Below is a small trained network, with its code and all its weights. Each question gives an input and a class and asks what happens when units are switched off, that is, made to give their printed mean instead of their output.

import numpy as np


def w(rows, s, z=0):
    codes = np.array(rows[::2]) - 128.0
    scale = np.full(codes.shape[1], s)
    scale[-1] = z or s
    return codes * scale


def norm(h):
    return h / np.sqrt((h * h).mean(-1, keepdims=True) + 1e-5)


def f(y):
    return np.maximum(y, 0)


def log_softmax(a):
    a = a - a.max(-1, keepdims=True)
    return a - np.log(np.exp(a).sum(-1, keepdims=True))


def net(x, mask):
    res = np.array(x, float).reshape(1, 4) / 4 @ E
    u = 0
    for l in range(2):
        y = f(norm(res) @ A[l][:, :-1].T + A[l][:, -1])
        res = res + np.where(mask[u : u + 14], y, B[l][:, -1]) @ B[l][:, :-1]
        u += 14
    return log_softmax(norm(res)[-1] @ U[:, :-1].T + U[:, -1])


A, B = {}, {}
E = w([
[34,115,236,157,122,83,1,130,133],'x0',
[182,124,128,185,126,126,70,124,125],'x1',
[117,124,138,206,125,127,147,125,126],'x2',
[169,137,193,28,132,131,139,133,133],'x3',
],0.0086)
A[0] = w([
[130,131,132,132,112,116,133,130,139,79],'L0N1',
[138,128,121,121,126,136,127,124,128,101],'L0N2',
[82,128,92,189,125,126,80,129,129,93],'L0N3',
[103,132,134,69,124,129,126,129,129,117],'L0N4',
[177,126,106,186,126,131,154,129,125,83],'L0N5',
[110,126,201,158,129,128,31,136,135,47],'L0N6',
[73,129,97,252,125,125,91,128,129,77],'L0N7',
[183,131,86,197,132,130,154,129,132,107],'L0N8',
[191,127,88,92,125,127,140,129,132,117],'L0N9',
[109,127,74,189,128,130,95,128,127,21],'L0N10',
[115,126,215,186,126,122,12,124,124,3],'L0N11',
[142,126,110,134,131,130,134,135,136,63],'L0N12',
[142,129,108,51,126,129,87,130,130,63],'L0N13',
[25,129,218,135,123,123,180,131,133,71],'L0N14',
],0.025,0.0039)
B[0] = w([
[115,134,117,146,132,129,125,106,128,128],'L0N1',
[127,143,119,121,129,126,128,145,124,138],'L0N2',
[139,65,110,199,159,84,205,135,101,200],'L0N3',
[140,85,121,95,186,132,108,119,103,164],'L0N4',
[103,154,123,129,66,140,178,94,103,190],'L0N5',
[171,202,180,173,58,54,104,115,105,231],'L0N6',
[152,41,1,133,183,94,111,178,202,238],'L0N7',
[116,132,176,155,63,151,201,98,88,209],'L0N8',
[136,218,90,136,138,175,94,197,102,199],'L0N9',
[77,69,90,157,199,168,148,131,119,188],'L0N10',
[151,246,172,185,63,50,46,88,155,254],'L0N11',
[137,138,142,121,117,125,149,105,127,145],'L0N12',
[143,124,115,129,206,88,114,148,118,169],'L0N13',
[85,79,195,59,145,165,163,32,71,201],'L0N14',
],0.031,0.024)
A[1] = w([
[150,193,169,150,6,69,39,120,224,79],'L1N1',
[137,115,98,95,166,147,46,212,207,93],'L1N2',
[122,121,147,131,133,131,114,137,159,78],'L1N3',
[128,10,80,135,121,117,162,180,236,12],'L1N4',
[112,122,137,87,77,155,99,137,188,77],'L1N5',
[130,143,134,107,91,89,122,116,145,42],'L1N6',
[129,167,145,150,89,123,146,129,142,99],'L1N7',
[125,127,136,125,131,122,130,138,137,81],'L1N8',
[115,135,133,119,100,152,96,131,174,21],'L1N9',
[138,148,201,147,95,84,110,164,154,107],'L1N10',
[145,190,142,121,6,175,136,163,160,4],'L1N11',
[110,132,135,132,139,132,114,129,160,32],'L1N12',
[121,95,90,138,117,127,121,120,174,87],'L1N13',
[112,83,190,63,125,149,127,124,160,21],'L1N14',
],0.023,0.0032)
B[1] = w([
[188,182,178,155,129,48,22,73,100,251],'L1N1',
[161,123,65,114,174,137,86,185,189,155],'L1N2',
[99,117,139,129,153,122,129,121,125,128],'L1N3',
[85,1,57,117,137,148,177,166,165,184],'L1N4',
[100,127,148,127,147,152,124,115,139,128],'L1N5',
[140,123,136,130,111,141,90,150,205,158],'L1N6',
[78,150,146,134,81,104,93,178,193,180],'L1N7',
[135,127,115,117,126,137,120,109,141,128],'L1N8',
[137,131,108,128,138,144,151,127,140,128],'L1N9',
[137,157,122,123,122,96,79,105,196,184],'L1N10',
[95,160,171,127,62,168,145,126,135,198],'L1N11',
[157,112,122,173,140,172,117,127,137,128],'L1N12',
[140,89,133,135,110,162,157,139,199,153],'L1N13',
[100,86,203,71,83,192,73,138,243,140],'L1N14',
],0.03,0.022)
U = w([
[182,106,152,87,132,94,162,140,114,9],'0',
[100,6,34,186,136,108,204,116,158,130],'1',
[164,166,161,178,95,22,56,66,149,163],'2',
[170,165,66,79,220,153,81,196,126,117],'3',
[83,200,131,133,50,205,184,149,104,143],'4',
[95,71,198,26,163,172,125,55,112,118],'5',
],0.014,0.012)

Each question gives the input, the list of numbers given to net, and the class t.
The units are the neurons (one row each of A and B). Each row of codes is followed by its name. A weight is (code - 128) times the scale printed after its matrix; where a second scale follows, it is the last column's (A, B and U).
mask holds one flag per neuron, layer by layer. A switched-off neuron (its flag False) gives its mean, the last column of its row in B, instead of its output. The means were averaged over made-up inputs and are rounded, as every weight is.
A unit's drop is (log p(t) with every unit on - log p(t) with that unit switched off) / (log p(t) with every unit on - log p(t) with every unit switched off).
The circuit of an input: a set's keep is (log p(t) with only the set's units on - log p(t) with every unit switched off) / (log p(t) with every unit on - log p(t) with every unit switched off). Starting from the 12 units with the biggest drops (on a tie, the unit counted first), units are removed one at a time, each time the one whose removal leaves the highest keep (on an exact tie, the one counted first), for as long as the keep stays at least 0.8.
circuit, biggest first: the units of the circuit, biggest drop first
unit that matters most: the unit with the biggest drop
k most important neurons: the k neurons with the biggest drops, biggest first
top k neurons in layer l: the k neurons of layer l with the biggest drops, biggest first
drop when u is switched off: that unit's drop, to one decimal
input [-7,-3,4,-8], class 1: 2 most important neurons	(L0N11 L0N6)
input [5,-6,-7,4], class 5: unit that matters most	L0N14
input [-2,8,4,4], class 4: circuit, biggest first	(L0N8 L0N5 L0N7)
input [-7,-4,-2,4], class 3: 3 most important neurons	(L0N11 L0N6 L0N8)
input [4,-6,-6,-6], class 1: 3 most important neurons	(L1N1 L0N3 L0N7)
input [-2,7,-5,1], class 4: top 2 neurons in layer 0	(L0N7 L0N11)
input [7,-8,4,-8], class 1: top 2 neurons in layer 0	(L0N7 L0N3)
input [-6,5,-3,8], class 3: 3 most important neurons	(L0N11 L0N6 L0N13)
input [-8,-5,6,-8], class 1: top 2 neurons in layer 0	(L0N11 L0N6)
input [-5,1,1,7], class 3: top 3 neurons in layer 0	(L0N11 L0N6 L0N8)
input [-4,-7,4,-7], class 1: drop when L1N9 is switched off	0.0
input [-6,5,-3,2], class 4: drop when L0N11 is switched off	0.2
input [-4,-1,2,3], class 4: drop when L0N11 is switched off	0.4
input [2,1,-1,-7], class 1: drop when L0N7 is switched off	0.2
input [-7,-3,-1,3], class 4: 2 most important neurons	(L0N7 L0N11)
input [2,-6,-8,-2], class 5: unit that matters most	L0N7
